Below are the code and all the weights of a small trained network. Each question names an input and a target symbol and asks about switching units off, where a switched-off unit gives its printed mean instead of its output.

import numpy as np


def w(rows, s, z=0):
    codes = np.array(rows[::2]) - 128.0
    scale = np.full(codes.shape[1], s)
    scale[-1] = z or s
    return codes * scale


def norm(h):
    return h / np.sqrt((h * h).mean(-1, keepdims=True) + 1e-5)


def f(y):
    return y / 2 * (1 + np.tanh(0.7978845608 * (y + 0.044715 * y**3)))


def softmax(a):
    e = np.exp(a - a.max(-1, keepdims=True))
    return e / e.sum(-1, keepdims=True)


def log_softmax(a):
    a = a - a.max(-1, keepdims=True)
    return a - np.log(np.exp(a).sum(-1, keepdims=True))


def net(x, mask):
    ids = ['ΔΘΣαβγεημξπφψω'.index(c) for c in x.split()]
    T = len(ids)
    res = E[ids] + P[:T]
    u = 0
    for l in range(2):
        q, k, v = (norm(res) @ M[l].T for M in (Q, K, V))
        z = softmax(np.where(np.tri(T) > 0, q @ k.T / 3**0.5, -1e9)) @ v
        res = res + np.where(mask[u], z, O[l][:, -1]) @ O[l][:, :-1]
        u += 1
        y = f(norm(res) @ A[l][:, :-1].T + A[l][:, -1])
        res = res + np.where(mask[u : u + 4], y, B[l][:, -1]) @ B[l][:, :-1]
        u += 4
    return log_softmax(norm(res)[-1] @ U[:, :-1].T + U[:, -1])


Q, K, V, O, A, B = {}, {}, {}, {}, {}, {}
E = w([
[122,96,156,32,132,77,205,234],'Δ',
[156,109,131,183,77,145,115,152],'Θ',
[118,81,208,120,94,195,199,102],'Σ',
[75,102,151,79,104,153,2,103],'α',
[164,130,131,168,97,108,78,165],'β',
[150,152,238,175,210,202,179,254],'γ',
[170,130,133,140,72,125,89,146],'ε',
[163,120,138,227,205,90,122,138],'η',
[231,106,88,169,163,116,116,59],'μ',
[120,119,53,215,143,143,49,116],'ξ',
[108,113,152,74,110,160,7,106],'π',
[154,160,125,131,135,61,129,60],'φ',
[80,175,78,168,138,85,130,99],'ψ',
[163,190,84,139,113,114,124,149],'ω',
],0.0098)
P = w([
[99,25,166,64,78,88,116,255],'0',
[117,61,156,90,78,111,96,212],'1',
[142,75,125,107,98,106,97,180],'2',
[166,95,108,132,110,100,73,152],'3',
[183,119,104,167,120,101,66,126],'4',
[196,142,111,194,133,114,59,105],'5',
[207,165,119,210,151,129,48,85],'6',
[212,180,128,239,173,152,48,63],'7',
[222,196,149,249,194,160,30,46],'8',
[224,211,186,250,217,183,8,40],'9',
],0.0045)
Q[0] = w([
[168,151,102,99,134,118,192,254],'L0H0',
[73,65,79,52,106,102,154,139],'L0H0',
[146,153,133,193,23,60,135,137],'L0H0',
],0.016)
K[0] = w([
[104,147,75,48,183,88,174,203],'L0H0',
[93,26,119,48,34,78,160,187],'L0H0',
[164,253,50,171,128,80,130,103],'L0H0',
],0.014)
V[0] = w([
[160,153,143,64,84,136,127,84],'L0H0',
[70,248,103,103,131,113,127,177],'L0H0',
[101,155,188,156,153,25,152,77],'L0H0',
],0.013)
O[0] = w([
[177,176,94,74,109,159,197,110,2],'L0H0',
[26,206,140,130,110,87,166,180,26],'L0H0',
[98,98,2,62,210,161,182,173,204],'L0H0',
],0.007,0.0024)
A[0] = w([
[143,231,175,43,149,112,111,180,54],'L0N0',
[129,162,149,140,238,30,181,71,56],'L0N1',
[74,234,54,180,55,202,138,170,54],'L0N2',
[4,100,115,140,141,135,165,178,2],'L0N3',
],0.012,0.0022)
B[0] = w([
[194,89,197,119,147,54,113,170,209],'L0N0',
[118,164,160,77,220,159,125,81,171],'L0N1',
[155,152,14,165,96,2,168,90,254],'L0N2',
[52,121,108,52,34,99,119,92,159],'L0N3',
],0.0091,0.0069)
Q[1] = w([
[170,118,111,221,151,154,123,67],'L1H0',
[123,100,156,89,215,129,185,196],'L1H0',
[147,76,170,194,136,155,202,250],'L1H0',
],0.023)
K[1] = w([
[149,97,108,216,208,146,42,103],'L1H0',
[111,35,154,79,150,149,150,233],'L1H0',
[92,59,251,185,96,168,114,239],'L1H0',
],0.018)
V[1] = w([
[163,196,209,100,230,146,124,69],'L1H0',
[254,96,133,114,129,121,159,207],'L1H0',
[108,104,93,115,125,189,202,134],'L1H0',
],0.012)
O[1] = w([
[125,97,111,118,37,88,126,209,83],'L1H0',
[82,209,165,25,136,74,132,213,217],'L1H0',
[143,75,254,162,96,62,85,126,3],'L1H0',
],0.0067,0.0058)
A[1] = w([
[138,180,198,162,230,94,203,100,5],'L1N0',
[119,113,147,108,97,153,120,119,82],'L1N1',
[137,123,128,100,120,151,172,154,232],'L1N2',
[157,73,187,147,131,189,252,86,3],'L1N3',
],0.026,0.004)
B[1] = w([
[230,143,73,171,226,153,88,115,255],'L1N0',
[109,130,129,141,138,99,159,126,155],'L1N1',
[142,124,119,168,124,173,151,106,200],'L1N2',
[163,129,153,149,254,102,143,88,184],'L1N3',
],0.019,0.0069)
U = w([
[101,144,176,2,130,78,150,195,254],'Δ',
[135,93,224,152,100,54,78,118,202],'Θ',
[139,79,224,162,172,112,178,51,151],'Σ',
[128,117,138,136,117,129,122,132,43],'α',
[79,193,130,88,121,157,74,150,127],'β',
[110,154,184,202,125,172,149,241,178],'γ',
[157,213,152,143,49,182,181,105,154],'ε',
[61,4,90,108,206,78,73,218,91],'η',
[227,27,125,43,79,126,87,114,21],'μ',
[102,87,146,207,92,167,32,61,123],'ξ',
[110,207,166,56,125,184,68,60,112],'π',
[125,58,52,104,144,218,236,147,108],'φ',
[31,92,76,109,113,71,141,66,193],'ψ',
[190,177,67,202,127,6,164,151,105],'ω',
],0.0099,0.0043)

Each question gives the input, a string of symbols that net reads in full, and the target symbol t.
The units are the heads (3 rows each of Q, K, V and O) and the neurons (one row each of A and B). Each row of codes is followed by its name. A weight is (code - 128) times the scale printed after its matrix; where a second scale follows, it is the last column's (O, A, B and U).
mask holds one flag per unit, layer by layer, with each layer's heads first. A switched-off unit (its flag False) gives its mean, the last column of its rows in O or B, instead of its output. The means were averaged over made-up inputs and are rounded, as every weight is.
A unit's drop is (log p(t) with every unit on - log p(t) with that unit switched off) / (log p(t) with every unit on - log p(t) with every unit switched off).
The circuit of an input: a set's keep is (log p(t) with only the set's units on - log p(t) with every unit switched off) / (log p(t) with every unit on - log p(t) with every unit switched off). Starting from all 10 units, units are removed one at a time, each time the one whose removal leaves the highest keep (on an exact tie, the one counted first), for as long as the keep stays at least 0.8.
circuit, biggest first: the units of the circuit, biggest drop first
most important unit: the unit with the biggest drop
k most important neurons: the k neurons with the biggest drops, biggest first
k most important neurons of layer l: the k neurons of layer l with the biggest drops, biggest first
input Θ ω φ φ, target φ: most important unit	L0H0
input α π μ α, target Δ: circuit, biggest first	L1H0, L1N0
input Θ η φ ω π Σ ω Θ φ ψ, target ψ: circuit, biggest first	L0N3, L0H0, L1N0
input ξ Θ η β η α, target ξ: 3 most important neurons	L0N0, L0N2, L1N0
input μ φ π ψ η φ π, target Θ: 2 most important neurons	L0N2, L0N3
input γ ω ω φ Σ ω Σ π, target μ: circuit, biggest first	L0H0, L1N0, L1H0
input ω ω ε φ φ φ φ π β, target φ: 3 most important neurons	L0N3, L0N2, L1N2
input ψ Δ γ φ η ω ε Σ ω α, target π: circuit, biggest first	L0N2, L1N0
input β ε η ε γ ω μ π, target Δ: 3 most important neurons	L0N0, L0N2, L1N0
input Θ α π, target ξ: 3 most important neurons of layer 0	L0N0, L0N2, L0N1
input ω φ π ω ψ ω π, target π: 2 most important neurons	L0N3, L0N2
input Θ ξ φ, target φ: circuit, biggest first	L1N2, L0H0
input Δ φ φ ξ φ α α Θ α, target ξ: 3 most important neurons of layer 0	L0N0, L0N3, L0N1
input η γ α, target ψ: 2 most important neurons of layer 1	L1N1, L1N0
input α ω φ π, target Θ: 2 most important neurons of layer 0	L0N0, L0N2
input β μ α φ φ ω ω Δ η, target η: most important neuron of layer 1	L1N0
input Θ η β φ β, target φ: circuit, biggest first	L0H0, L1N2
input ξ γ ξ ξ ε, target ξ: circuit, biggest first	L0H0, L1H0, L1N0, L0N2
input π ξ μ Σ α, target μ: circuit, biggest first	L0H0, L1N0
input φ β ε, target φ: circuit, biggest first	L0H0, L1N2
